Below are the code and all the weights of a small trained network. Each question names an input and a target symbol and asks about switching units off, where a switched-off unit gives its printed mean instead of its output.

import numpy as np


def w(rows, s, z=0):
    codes = np.array(rows[::2]) - 128.0
    scale = np.full(codes.shape[1], s)
    scale[-1] = z or s
    return codes * scale


def norm(h):
    return h / np.sqrt((h * h).mean(-1, keepdims=True) + 1e-5)


def f(y):
    return np.maximum(y, 0)


def softmax(a):
    e = np.exp(a - a.max(-1, keepdims=True))
    return e / e.sum(-1, keepdims=True)


def log_softmax(a):
    a = a - a.max(-1, keepdims=True)
    return a - np.log(np.exp(a).sum(-1, keepdims=True))


def net(x, mask):
    ids = ['ΔΠΣΦεζηλμξτψ'.index(c) for c in x.split()]
    T = len(ids)
    res = E[ids] + P[:T]
    q, k, v = (norm(res) @ M[0].T for M in (Q, K, V))
    z = softmax(np.where(np.tri(T) > 0, q @ k.T / 2**0.5, -1e9)) @ v
    res = res + np.where(mask[0], z, O[0][:, -1]) @ O[0][:, :-1]
    y = f(norm(res) @ A[0][:, :-1].T + A[0][:, -1])
    res = res + np.where(mask[1:25], y, B[0][:, -1]) @ B[0][:, :-1]
    return log_softmax(norm(res)[-1] @ U[:, :-1].T + U[:, -1])


Q, K, V, O, A, B = {}, {}, {}, {}, {}, {}
E = w([
[62,149,65,83,201,69,102,166],'Δ',
[85,151,55,68,201,140,89,146],'Π',
[66,160,87,95,182,67,95,160],'Σ',
[74,161,70,105,178,97,71,209],'Φ',
[46,184,137,73,145,59,102,161],'ε',
[49,166,90,93,175,41,86,173],'ζ',
[54,169,88,64,164,60,87,118],'η',
[52,168,116,66,202,100,97,183],'λ',
[41,172,121,34,176,97,126,116],'μ',
[105,172,53,116,128,169,28,108],'ξ',
[173,139,91,112,52,92,4,83],'τ',
[153,93,201,244,141,192,137,63],'ψ',
],0.0032)
P = w([
[197,246,56,132,229,34,197,110],'0',
[203,225,183,156,238,106,81,101],'1',
[161,196,169,145,182,128,79,115],'2',
[120,163,157,137,165,137,77,108],'3',
[89,144,147,142,135,134,71,124],'4',
[76,120,135,134,115,157,66,133],'5',
[52,104,121,114,78,161,79,159],'6',
[35,84,103,107,67,165,86,155],'7',
[5,53,86,99,53,166,96,154],'8',
],0.0026)
Q[0] = w([
[166,124,181,169,132,165,88,81],'head 1',
[6,151,114,99,136,122,3,128],'head 1',
],0.0052)
K[0] = w([
[196,132,145,163,166,133,174,104],'head 1',
[89,2,131,143,28,195,112,123],'head 1',
],0.0062)
V[0] = w([
[4,90,203,163,205,208,183,150],'head 1',
[219,90,176,238,126,161,126,62],'head 1',
],0.0033)
O[0] = w([
[89,254,68,145,226,75,147,80,78],'head 1',
[91,146,52,52,46,120,179,191,248],'head 1',
],0.004,0.0014)
A[0] = w([
[164,114,132,93,172,56,137,180,101],'neuron 1',
[161,81,159,122,168,118,78,141,96],'neuron 2',
[124,125,135,111,118,36,192,142,113],'neuron 3',
[194,108,189,197,118,169,129,86,93],'neuron 4',
[133,101,130,121,122,124,131,130,117],'neuron 5',
[140,170,101,4,129,115,104,251,68],'neuron 6',
[127,119,148,91,41,124,163,150,81],'neuron 7',
[153,43,178,88,144,116,104,141,56],'neuron 8',
[150,133,165,161,135,145,107,109,123],'neuron 9',
[114,41,162,3,102,164,91,219,72],'neuron 10',
[177,74,72,93,183,147,204,128,75],'neuron 11',
[167,125,119,224,166,155,118,253,11],'neuron 12',
[180,76,90,129,90,148,153,176,142],'neuron 13',
[202,51,207,174,150,143,143,95,4],'neuron 14',
[110,79,171,127,159,151,123,117,67],'neuron 15',
[115,148,182,70,144,108,195,70,98],'neuron 16',
[167,148,95,36,116,83,178,226,93],'neuron 17',
[90,56,179,51,152,128,107,179,108],'neuron 18',
[75,85,135,152,140,116,131,133,102],'neuron 19',
[68,137,75,78,110,117,190,143,122],'neuron 20',
[145,173,52,7,100,65,136,178,51],'neuron 21',
[99,99,163,162,128,153,82,111,115],'neuron 22',
[130,182,153,161,139,134,192,83,94],'neuron 23',
[207,120,68,138,139,161,159,128,84],'neuron 24',
],0.0047,0.0036)
B[0] = w([
[149,107,113,153,61,174,162,151,160],'neuron 1',
[92,116,96,106,116,129,105,154,201],'neuron 2',
[149,136,176,124,97,82,130,149,150],'neuron 3',
[111,183,99,72,111,94,159,126,211],'neuron 4',
[127,131,122,128,133,133,118,127,136],'neuron 5',
[141,195,114,128,67,104,179,96,251],'neuron 6',
[67,138,116,143,149,179,139,142,160],'neuron 7',
[154,92,110,88,135,102,74,120,159],'neuron 8',
[107,139,110,116,112,121,146,131,195],'neuron 9',
[190,77,162,147,94,121,156,71,238],'neuron 10',
[203,135,143,89,117,140,183,81,135],'neuron 11',
[108,128,118,159,87,140,71,5,140],'neuron 12',
[87,149,132,120,156,110,110,115,174],'neuron 13',
[207,176,100,255,137,74,162,34,158],'neuron 14',
[127,163,118,147,129,117,97,125,148],'neuron 15',
[113,105,139,121,92,131,101,81,142],'neuron 16',
[139,227,101,157,154,69,101,66,182],'neuron 17',
[156,127,81,86,88,107,99,112,201],'neuron 18',
[158,153,146,112,156,126,125,148,170],'neuron 19',
[169,125,116,205,115,143,122,95,242],'neuron 20',
[100,243,77,133,95,117,151,93,239],'neuron 21',
[151,131,115,86,121,97,139,150,242],'neuron 22',
[99,89,124,114,90,153,120,152,180],'neuron 23',
[118,160,144,84,127,107,112,121,144],'neuron 24',
],0.0056,0.0024)
U = w([
[200,165,111,110,154,40,95,94,254],'Δ',
[55,135,98,2,90,152,86,161,133],'Π',
[99,67,106,228,128,211,79,136,150],'Σ',
[210,26,142,92,73,119,122,106,63],'Φ',
[127,116,177,137,196,143,140,167,53],'ε',
[119,99,160,156,162,88,140,202,37],'ζ',
[152,94,149,149,160,120,161,193,33],'η',
[166,85,112,138,177,124,181,173,19],'λ',
[100,176,112,165,71,154,231,108,176],'μ',
[201,100,112,76,217,210,189,136,51],'ξ',
[114,118,234,152,143,88,134,184,52],'τ',
[79,102,220,119,213,127,138,62,63],'ψ',
],0.0083,0.0053)

Each question gives the input, a string of symbols that net reads in full, and the target symbol t.
The units are the heads (2 rows each of Q, K, V and O) and the neurons (one row each of A and B). Each row of codes is followed by its name. A weight is (code - 128) times the scale printed after its matrix; where a second scale follows, it is the last column's (O, A, B and U).
mask holds one flag per unit, heads first, then neurons. A switched-off unit (its flag False) gives its mean, the last column of its rows in O or B, instead of its output. The means were averaged over made-up inputs and are rounded, as every weight is.
A unit's drop is (log p(t) with every unit on - log p(t) with that unit switched off) / (log p(t) with every unit on - log p(t) with every unit switched off).
The circuit of an input: a set's keep is (log p(t) with only the set's units on - log p(t) with every unit switched off) / (log p(t) with every unit on - log p(t) with every unit switched off). Starting from the 12 units with the biggest drops (on a tie, the unit counted first), units are removed one at a time, each time the one whose removal leaves the highest keep (on an exact tie, the one counted first), for as long as the keep stays at least 0.8.
units of the circuit, in order: the units of the circuit, biggest drop first
top k neurons: the k neurons with the biggest drops, biggest first
drop when u is switched off: that unit's drop, to one decimal
input μ μ τ ξ Φ, target Φ: units of the circuit, in order : head 1; neuron 10; neuron 21
input ψ ξ Σ, target μ: units of the circuit, in order : neuron 6; neuron 1
input μ μ ξ τ Π, target Φ: top neuron : neuron 10
input ξ ψ τ ψ λ τ ψ, target Σ: top 4 neurons : neuron 6; neuron 21; neuron 4; neuron 20
input ψ λ τ Δ Σ, target Φ: units of the circuit, in order : head 1; neuron 10
input Σ ξ ζ, target Π: top 3 neurons : neuron 2; neuron 20; neuron 10
input τ ψ ε, target μ: top 3 neurons : neuron 6; neuron 21; neuron 1
input ξ ξ ψ ξ, target μ: units of the circuit, in order : head 1; neuron 6; neuron 21
input Π Π μ, target ψ: units of the circuit, in order : head 1; neuron 21; neuron 6; neuron 17
input ψ Π ξ ξ, target Π: top 4 neurons : neuron 20; neuron 14; neuron 17; neuron 10
input ψ ψ ξ, target μ: units of the circuit, in order : head 1; neuron 6
input λ ψ μ Δ, target μ: top 2 neurons : neuron 1; neuron 6
input ε μ ξ τ τ ψ Π, target μ: top 2 neurons : neuron 6; neuron 21
input ψ ψ ψ ζ η, target μ: top 2 neurons : neuron 21; neuron 6
input Π ξ Π, target Π: top neuron : neuron 2
input μ ξ ξ ψ ξ τ η, target Φ: drop when head 1 is switched off : 0.9
input ψ τ τ τ μ, target Φ: drop when head 1 is switched off : 0.8
input Π ξ ψ ψ, target Π: drop when head 1 is switched off : 1.0
